Each row is followed by its group and then its class within the group.
[  4 -29  37  10  20  -4   0  -4 -16  11  23  33   8 -17 -46   8   0  53
   0  26  10  31] : (76) V
[ -1  -7   9 -11   7 -12  16  23   3  -6  -5  -2  -4 -11 -67 -26  12 -32
  10 -31  19  -5] : (75) T
[  4  10  80   2   7  -9  -5   4 -21  27  23  -1   9  -7 -12  -8  -8  75
  12  52  17  11] : (76) V
[ 10  12  17 -25  18   9   1  -6   0 -10  10  34  24  -6   8  10   2 -21
  -1 -56  23  -9] : (75) T
[ -3   5  82  11   1 -13   4   3 -25  -2  -4  15   1  -7  -8   4   2  49
   8  30  -7   6] : (76) H
[ -1   8  14 -21   8 -21   6  -8   6 -18 -20   5  30   0  46 -19  15 -62
  -7 -12  20  14] : (75) Z
[ -3  -6  27  19   4 -19  -5   1   1  -2  -2  -3  -1 -21 -37  -1   5   3
  -4  44  13 -31] : (76) F
[-14  18  20 -25  17  12   1 -18  18  -6   5  50  20   7  30 -27  17 -91
   6 -50   3 -10] : (75) Z
[  8  19  33  -2   2  11 -29  -7 -16 -15  16  55  27   7  -4   7   1  10
   1 -39  -9  12] : (76) H
[ -7  21  41  -6   2  -4   3  13 -14   8  25  48  14 -15 -33  -1  -7  58
  10  41   8  29] : (76) V
[  19    8  -49  -35   15    3   -4  -10    9   -1   15   96   23    1
    4  -18  -10 -104  -18   24   34    5] : (75) G
[  7  22  72 -18  14  -8  10   2 -30   7  43  20   3  -8   1  -1   1  51
  -2  38  26  20] : (76) V
[  3  -8 -24  -7  -7 -10 -11  -6  -6 -15   5 -11  -3  -2 -16   6  -6  12
   2  71  17   3] : (76) F
[  7   2 -43 -13  24 -11  -5 -14  25 -17 -18  18   4   6 -48  -1  -3 -85
   1  15  40  -3] : (75) G
[ 20   7 -10 -18  20 -10  12   3  18 -11  14  26  19   7  -6  -4 -23 -57
   0  18  29   7] : (75) G
[-11  15  16   9   0  -1 -10   5 -22  -3  19  16   9 -10  -8  -7   0  38
   4  56   8   4] : (76) F
[  9   0  -7 -11  12   7  12  -1  10   1 -10  34   9   4 -34  -2   0 -31
   2   4  26   3] : (75) G
[  1 -47 -21  -7   2  -1   2  -4  32  13 -18   4  17  -1 -27  -8 -11 -53
  -3 -10  20  -2] : (75) Z
[-11  25  77 -14  -2  -6 -17  -1 -29   0 -13  27  19   1  26  -1   9 -10
   5  51  -6  12] : (76) H
[ -2  31  72  -6  10  -2  13   9 -27  14   2  59  24  11  -9   0   6  43
   5 -16  -1   9] : (76) V
[ -2  11  48  11  -5 -15   9  -1   2 -10 -11  -3  10  14   4  -8   8  10
  13  62  31  24] : (76) F
[  6   1   6  -6  13  -3  12   2  -5 -13  18  33  12   1 -20  -2  -2  -9
   1  12  19   8] : (75) T
[ 11  27  32  -1  15 -13  13 -33  -2  38  43  30  -8  16 -10  -1  -6  41
   3  21   4  13] : (76) V
[ -9   9  73  16  12  -3   7  -3 -17  12  24  30  14  -6   7 -11   8  49
   5  51   2  37] : (76) V
[ -6   9  48  11  -2  -8  13   9 -15  24  -8  21  -4 -10 -16  -3   2  37
  11  71  19  17] : (76) V
[ -1   7 -14  -8  20   1   2  36  11 -23   0 -17  23  -2   0  -9   1 -29
  -2  -7  37  13] : (75) G
[ -7  15  90  33  20  -2 -29   3  -7 -14  14  12  18  -2  -5  -9  -7  29
   3  38   4  12] : (76) F
[ 30  15  51 -11  16  10 -16 -15  -9  -5 -17  28  27   4  51   1  19 -19
  -4 -46  -9  10] : (75) Z
[  5  -2 -39 -31  -6 -12   2   7   9   1  -3  13  10   0 -43  -3   0 -42
  -1  46  64   3] : (75) G
[  4  22  32 -21  26 -19  -9 -13  22  -8  -9  58  22   9  26   4   7 -82
   8 -50   8  -3] : (75) Z

Each row is followed by its group and then its class within the group.
[-20  25  16  14  19  29 -24  -6  19 -29   6   5  16 -16  -1 -17   8  15
 -10   6 -15 -26] : Rz (57)
[ 15 -16  38  11   9   1  -1 -17 -29  -8  16  14  41  30  21  18  -9  27
   8 100 -13  16] : Mh (51)
[  0   3   9 -12   5  13   3 -11 -29  -5  22  -3  33  14 -16  -4 -31  -2
 -10   1 -20 -23] : Rz (49)
[  1 -18  54 -38  12  -8 -10   0   2   3 -39 -25  19   0  13  24  10  49
  24  -2 -20   4] : Mh (51)
[ 20  20 -19  31  -5   6  -1  13  -3 -21  29  20  -1 -10  -6 -15   7  36
   0  -8 -13   0] : Rz (49)
[ -2 -21 -14  19   3   2  14 -14   8   5 -13  20 -10  21   8   0   9 -13
  15  -2  15  11] : mf (60)
[ -4  -5   6 -42  24  20 -10 -14  -1   3  -4  14   7  -2  24  -8   1  -5
  14   4  -9  24] : mf (52)
[-10 -25   4  -6  -9  -5   5   6   7  15 -47 -13 -15  -4   0   3  13 -18
  10   9  -1  21] : Mh (51)
[ -2  19 -33 -17   9 -11 -22 -19  44  -2 -26  19 -53 -13   5   6  19 -15
   7   6  24   0] : mn (69)
[ -8 -14  -5 -16   3 -25   4  18 -19   3 -21  24 -32 -19  16  -5   3  14
  29   3 -11  49] : Mh (51)
[  8  -2   4 -44   5  -8   1 -10  -9   1   5 -29 -19 -23  29  25  -3  58
  13   1   0 -52] : mn (69)
[  1  -8 -40  31   3 -10  -4  -4  -7 -22 -26   8  -6 -15   2   2  10  24
  -1  -5 -28  28] : Mh (66)
[-19  -7 -18  61   9 -11 -17   2  22  28 -22   4 -57  -7 -11  -7  19 -69
   0 -21  47 -12] : mn (50)
[  9 -37 -21 -19 -32 -11  18  28 -23  17 -52  25 -45  15  14  11 -13 -31
  29   2   0  72] : Mh (51)
[  6  42   4  15  18  -5 -19 -19  25  -4   2  11   4 -27  -2   7   4   2
  -4  -5  -6 -20] : mn (50)
